Below is a small trained network, with its code and all its weights. Each question gives an input and a target symbol and asks what happens when units are switched off, that is, made to give their printed mean instead of their output.

import numpy as np


def w(rows, s, z=0):
    codes = np.array(rows[::2]) - 128.0
    scale = np.full(codes.shape[1], s)
    scale[-1] = z or s
    return codes * scale


def norm(h):
    return h / np.sqrt((h * h).mean(-1, keepdims=True) + 1e-5)


def f(y):
    return np.maximum(y, 0)


def softmax(a):
    e = np.exp(a - a.max(-1, keepdims=True))
    return e / e.sum(-1, keepdims=True)


def log_softmax(a):
    a = a - a.max(-1, keepdims=True)
    return a - np.log(np.exp(a).sum(-1, keepdims=True))


def net(x, mask):
    ids = ['αβγεηθλξπτψω'.index(c) for c in x.split()]
    T = len(ids)
    res = E[ids] + P[:T]
    r = norm(res)
    for j in range(3):
        rows = slice(2 * j, 2 * j + 2)
        q, k, v = (r @ M[0][rows].T for M in (Q, K, V))
        z = softmax(np.where(np.tri(T) > 0, q @ k.T / 2**0.5, -1e9)) @ v
        o = O[0][rows]
        res = res + np.where(mask[j], z, o[:, -1]) @ o[:, :-1]
    y = f(norm(res) @ A[0][:, :-1].T + A[0][:, -1])
    res = res + np.where(mask[3:15], y, B[0][:, -1]) @ B[0][:, :-1]
    return log_softmax(norm(res)[-1] @ U[:, :-1].T + U[:, -1])


Q, K, V, O, A, B = {}, {}, {}, {}, {}, {}
E = w([
[120,114,134,113],'α',
[115,139,130,116],'β',
[131,125,132,149],'γ',
[128,102,135,124],'ε',
[130,111,135,135],'η',
[181,132,5,103],'θ',
[119,147,128,136],'λ',
[114,131,131,108],'ξ',
[132,118,133,145],'π',
[125,139,130,144],'τ',
[122,130,134,129],'ψ',
[115,146,128,125],'ω',
],0.013)
P = w([
[157,146,168,125],'0',
[91,113,105,149],'1',
[135,128,108,134],'2',
[10,91,125,188],'3',
[254,201,236,88],'4',
[127,142,216,139],'5',
[204,158,130,107],'6',
[72,102,71,160],'7',
[143,137,99,124],'8',
[100,123,156,152],'9',
[194,189,178,127],'10',
[158,159,183,137],'11',
],0.0038)
Q[0] = w([
[116,167,126,112],'head 1',
[122,155,119,136],'head 1',
[149,119,121,152],'head 2',
[112,155,122,108],'head 2',
[60,130,255,152],'head 3',
[203,161,197,99],'head 3',
],0.03)
K[0] = w([
[147,126,96,126],'head 1',
[125,110,87,121],'head 1',
[164,137,106,98],'head 2',
[105,114,156,135],'head 2',
[250,143,12,80],'head 3',
[60,94,46,154],'head 3',
],0.025)
V[0] = w([
[85,112,116,149],'head 1',
[58,115,195,149],'head 1',
[107,139,198,135],'head 2',
[99,117,121,134],'head 2',
[100,252,111,184],'head 3',
[186,95,134,233],'head 3',
],0.014)
O[0] = w([
[143,72,170,144,153],'head 1',
[207,215,212,55,254],'head 1',
[129,29,214,182,239],'head 2',
[186,112,143,159,149],'head 2',
[31,227,117,175,228],'head 3',
[255,202,98,221,141],'head 3',
],0.0061,0.0041)
A[0] = w([
[228,139,73,105,159],'neuron 1',
[115,112,11,122,217],'neuron 2',
[200,111,198,131,112],'neuron 3',
[59,180,121,96,34],'neuron 4',
[117,45,148,22,186],'neuron 5',
[160,106,161,97,169],'neuron 6',
[110,196,122,168,184],'neuron 7',
[61,123,131,107,127],'neuron 8',
[108,138,192,107,142],'neuron 9',
[200,79,80,142,58],'neuron 10',
[116,48,118,33,2],'neuron 11',
[76,183,146,116,148],'neuron 12',
],0.013,0.0058)
B[0] = w([
[80,148,19,136,248],'neuron 1',
[48,207,59,106,180],'neuron 2',
[199,56,151,132,254],'neuron 3',
[183,78,42,176,190],'neuron 4',
[149,213,122,30,249],'neuron 5',
[89,115,151,150,214],'neuron 6',
[151,197,156,125,255],'neuron 7',
[70,128,131,141,212],'neuron 8',
[145,69,174,155,239],'neuron 9',
[33,147,126,103,176],'neuron 10',
[165,115,116,253,163],'neuron 11',
[70,97,111,119,252],'neuron 12',
],0.027,0.0059)
U = w([
[202,151,145,82,194],'α',
[44,88,149,63,112],'β',
[196,183,99,177,143],'γ',
[166,101,70,35,80],'ε',
[139,50,47,158,128],'η',
[121,159,96,116,120],'θ',
[76,157,157,247,80],'λ',
[113,186,191,57,78],'ξ',
[181,134,70,187,116],'π',
[134,219,187,168,130],'τ',
[134,90,175,167,254],'ψ',
[62,76,129,198,67],'ω',
],0.014,0.0054)

Each question gives the input, a string of symbols that net reads in full, and the target symbol t.
The units are the heads (2 rows each of Q, K, V and O) and the neurons (one row each of A and B). Each row of codes is followed by its name. A weight is (code - 128) times the scale printed after its matrix; where a second scale follows, it is the last column's (O, A, B and U).
mask holds one flag per unit, heads first, then neurons. A switched-off unit (its flag False) gives its mean, the last column of its rows in O or B, instead of its output. The means were averaged over made-up inputs and are rounded, as every weight is.
A unit's drop is (log p(t) with every unit on - log p(t) with that unit switched off) / (log p(t) with every unit on - log p(t) with every unit switched off).
The circuit of an input: a set's keep is (log p(t) with only the set's units on - log p(t) with every unit switched off) / (log p(t) with every unit on - log p(t) with every unit switched off). Starting from the 12 units with the biggest drops (on a tie, the unit counted first), units are removed one at a time, each time the one whose removal leaves the highest keep (on an exact tie, the one counted first), for as long as the keep stays at least 0.8.
circuit, biggest first: the units of the circuit, biggest drop first
most important unit: the unit with the biggest drop
k most important neurons: the k neurons with the biggest drops, biggest first
heads that matter: for each layer, one digit per head in row order, 1 if its drop is at least 0.15 and else 0, layers parted by /
input λ π τ ξ η λ λ ψ γ γ, target λ: heads that matter : 001
input γ λ λ ψ, target γ: most important unit : head 3
input α γ π, target α: circuit, biggest first : [neuron 5; head 3; neuron 11]
input η ε τ η β λ γ, target η: circuit, biggest first : [head 3; neuron 1; neuron 3]
input ξ β λ π α λ γ τ ω β ψ α, target ω: 2 most important neurons : [neuron 4; neuron 5]
input π ψ ω, target π: 3 most important neurons : [neuron 1; neuron 5; neuron 3]
input ξ τ η ω, target ξ: circuit, biggest first : [neuron 5; head 3]
input γ η γ λ τ π λ, target λ: circuit, biggest first : [neuron 5; neuron 7]
input β ω β τ τ β β ε λ β π ω, target λ: circuit, biggest first : [head 3; neuron 5]
input η ε γ β, target η: 3 most important neurons : [neuron 1; neuron 3; neuron 5]
input β ψ η η γ, target ψ: heads that matter : 000
input τ ω λ ψ λ ψ β β τ, target ψ: heads that matter : 100
input ψ β λ π η ξ β ψ γ ψ, target β: heads that matter : 001
input γ λ ε β α π β τ π λ ψ, target τ: circuit, biggest first : [head 3; neuron 1]
input β ω γ ω γ τ ε γ λ ψ, target ε: heads that matter : 001
input α η α ψ π β ψ η ψ ξ ε, target η: most important neuron : [neuron 1]
input ω π ε η η, target π: 4 most important neurons : [neuron 1; neuron 5; neuron 12; neuron 3]
input π ψ ψ τ ω α, target ψ: 2 most important neurons : [neuron 9; neuron 1]
input ψ ξ α, target ψ: heads that matter : 000
input α β λ η β β, target λ: most important neuron : [neuron 5]
input ψ π α γ ε, target π: 4 most important neurons : [neuron 1; neuron 5; neuron 12; neuron 3]
input τ η γ τ, target τ: 2 most important neurons : [neuron 7; neuron 1]
input η ψ η λ λ λ λ ψ β η, target λ: 4 most important neurons : [neuron 5; neuron 7; neuron 12; neuron 4]
input τ β ω ω γ ψ ψ β α α α, target β: 2 most important neurons : [neuron 5; neuron 7]
input π β λ τ α, target β: 3 most important neurons : [neuron 5; neuron 7; neuron 9]
input α η α η α η, target α: 2 most important neurons : [neuron 5; neuron 11]
